Below are the code and all the weights of a small trained network. Each question names an input and a target symbol and asks about switching units off, where a switched-off unit gives its printed mean instead of its output.

import numpy as np


def w(rows, s, z=0):
    codes = np.array(rows[::2]) - 128.0
    scale = np.full(codes.shape[1], s)
    scale[-1] = z or s
    return codes * scale


def f(y):
    return y / 2 * (1 + np.tanh(0.7978845608 * (y + 0.044715 * y**3)))


def softmax(a):
    e = np.exp(a - a.max(-1, keepdims=True))
    return e / e.sum(-1, keepdims=True)


def log_softmax(a):
    a = a - a.max(-1, keepdims=True)
    return a - np.log(np.exp(a).sum(-1, keepdims=True))


def net(x, mask):
    ids = ['ΔΣαζημπφψ'.index(c) for c in x.split()]
    T = len(ids)
    res = E[ids] + P[:T]
    u = 0
    for l in range(2):
        q, k, v = (res @ M[l].T for M in (Q, K, V))
        z = softmax(np.where(np.tri(T) > 0, q @ k.T / 4**0.5, -1e9)) @ v
        res = res + np.where(mask[u], z, O[l][:, -1]) @ O[l][:, :-1]
        u += 1
        y = f(res @ A[l][:, :-1].T + A[l][:, -1])
        res = res + np.where(mask[u : u + 4], y, B[l][:, -1]) @ B[l][:, :-1]
        u += 4
    return log_softmax(res[-1] @ U[:, :-1].T + U[:, -1])


Q, K, V, O, A, B = {}, {}, {}, {}, {}, {}
E = w([
[220,121,232],'Δ',
[214,149,143],'Σ',
[159,164,157],'α',
[146,95,167],'ζ',
[201,128,208],'η',
[196,184,127],'μ',
[158,158,178],'π',
[90,227,114],'φ',
[127,122,249],'ψ',
],0.015)
P = w([
[193,159,172],'0',
[158,55,53],'1',
[217,219,198],'2',
[158,50,63],'3',
[136,1,34],'4',
[133,57,85],'5',
[135,163,176],'6',
[116,62,90],'7',
[107,154,161],'8',
[92,75,83],'9',
[69,157,150],'10',
[49,96,84],'11',
[87,124,153],'12',
],0.0086)
Q[0] = w([
[94,52,90],'0.h1',
[208,208,163],'0.h1',
[106,72,101],'0.h1',
[150,249,187],'0.h1',
],0.013)
K[0] = w([
[217,138,95],'0.h1',
[12,138,136],'0.h1',
[188,137,105],'0.h1',
[5,93,189],'0.h1',
],0.011)
V[0] = w([
[155,208,99],'0.h1',
[64,165,99],'0.h1',
[159,205,1],'0.h1',
[41,151,140],'0.h1',
],0.0074)
O[0] = w([
[102,182,88,251],'0.h1',
[174,160,115,27],'0.h1',
[100,193,2,129],'0.h1',
[193,147,158,19],'0.h1',
],0.0093,0.0023)
A[0] = w([
[136,84,76,141],'0.n1',
[80,4,55,18],'0.n2',
[73,170,126,53],'0.n3',
[173,117,115,3],'0.n4',
],0.013,0.0037)
B[0] = w([
[115,63,90,209],'0.n1',
[164,143,252,248],'0.n2',
[126,74,206,189],'0.n3',
[30,196,218,89],'0.n4',
],0.013,0.0015)
Q[1] = w([
[159,124,114],'1.h1',
[2,144,179],'1.h1',
[230,112,143],'1.h1',
[152,124,122],'1.h1',
],0.0081)
K[1] = w([
[106,140,128],'1.h1',
[254,71,129],'1.h1',
[46,156,193],'1.h1',
[107,140,135],'1.h1',
],0.0075)
V[1] = w([
[134,99,137],'1.h1',
[249,108,101],'1.h1',
[164,129,119],'1.h1',
[110,112,139],'1.h1',
],0.012)
O[1] = w([
[114,167,72,135],'1.h1',
[247,130,67,253],'1.h1',
[174,121,119,167],'1.h1',
[97,154,101,110],'1.h1',
],0.012,0.0048)
A[1] = w([
[194,125,97,153],'1.n1',
[102,3,70,253],'1.n2',
[82,119,62,200],'1.n3',
[204,61,66,103],'1.n4',
],0.014,0.0041)
B[1] = w([
[58,126,126,245],'1.n1',
[156,251,116,176],'1.n2',
[188,58,136,136],'1.n3',
[110,74,142,249],'1.n4',
],0.022,0.012)
U = w([
[222,97,79,223],'Δ',
[112,133,106,181],'Σ',
[151,244,155,179],'α',
[138,131,144,116],'ζ',
[123,79,109,3],'η',
[194,144,191,154],'μ',
[131,114,179,64],'π',
[153,135,128,162],'φ',
[134,140,138,56],'ψ',
],0.011,0.0043)

Each question gives the input, a string of symbols that net reads in full, and the target symbol t.
The units are the heads (4 rows each of Q, K, V and O) and the neurons (one row each of A and B). Each row of codes is followed by its name. A weight is (code - 128) times the scale printed after its matrix; where a second scale follows, it is the last column's (O, A, B and U).
mask holds one flag per unit, layer by layer, with each layer's heads first. A switched-off unit (its flag False) gives its mean, the last column of its rows in O or B, instead of its output. The means were averaged over made-up inputs and are rounded, as every weight is.
A unit's drop is (log p(t) with every unit on - log p(t) with that unit switched off) / (log p(t) with every unit on - log p(t) with every unit switched off).
The circuit of an input: a set's keep is (log p(t) with only the set's units on - log p(t) with every unit switched off) / (log p(t) with every unit on - log p(t) with every unit switched off). Starting from all 10 units, units are removed one at a time, each time the one whose removal leaves the highest keep (on an exact tie, the one counted first), for as long as the keep stays at least 0.8.
circuit, biggest first: the units of the circuit, biggest drop first
k most important neurons: the k neurons with the biggest drops, biggest first
top k neurons in layer l: the k neurons of layer l with the biggest drops, biggest first
input Σ φ η Σ μ Σ Σ, target Σ: circuit, biggest first : [1.n1 0.h1 1.n2]
input Σ π Σ α φ φ, target Δ: top 2 neurons in layer 1 : [1.n3 1.n1]
input φ α Σ, target α: 2 most important neurons : [1.n4 0.n3]
input Σ α Σ Σ, target Σ: circuit, biggest first : [1.n4 1.n2 1.n1 0.h1]
input Σ ψ φ Σ π, target α: circuit, biggest first : [1.n2]
input Σ Σ Σ ζ Σ ψ, target α: circuit, biggest first : [0.h1 1.n2]
input Σ Δ η φ φ Σ Σ Σ π Σ ψ α Σ, target μ: top 3 neurons in layer 1 : [1.n1 1.n2 1.n4]
input φ Σ α Σ φ, target α: circuit, biggest first : [1.n2 0.h1]
input φ μ η Σ α μ Σ α Σ η Σ ψ, target α: 4 most important neurons : [0.n4 1.n4 0.n2 1.n2]
input π Σ Σ φ, target Δ: circuit, biggest first : [1.n3 0.h1]
input Δ Δ Σ α μ μ Σ Σ α Σ φ Σ ψ, target μ: 2 most important neurons : [1.n1 1.n4]
input Σ ψ φ Σ ψ μ ζ Σ Σ φ Σ φ Σ, target α: circuit, biggest first : [1.h1 1.n4]
input η Σ Σ Σ Σ Σ Σ, target η: circuit, biggest first : [1.h1 1.n4 1.n1]
input Σ ζ η φ φ, target α: top 2 neurons in layer 0 : [0.n3 0.n1]
input η μ η μ Σ φ α ζ π ζ ψ μ Σ, target μ: circuit, biggest first : [0.h1]
input φ Σ μ μ φ ζ η, target α: 2 most important neurons : [1.n4 0.n3]
input ψ α Δ μ, target η: top 2 neurons in layer 1 : [1.n4 1.n1]
input φ ψ Σ φ α, target α: 3 most important neurons : [1.n2 0.n1 1.n3]
input Σ Δ ψ μ α φ φ ζ, target μ: 3 most important neurons : [0.n2 1.n1 1.n4]
input η η Σ μ Σ Σ ψ η Σ ζ μ ψ μ, target μ: circuit, biggest first : [0.h1]
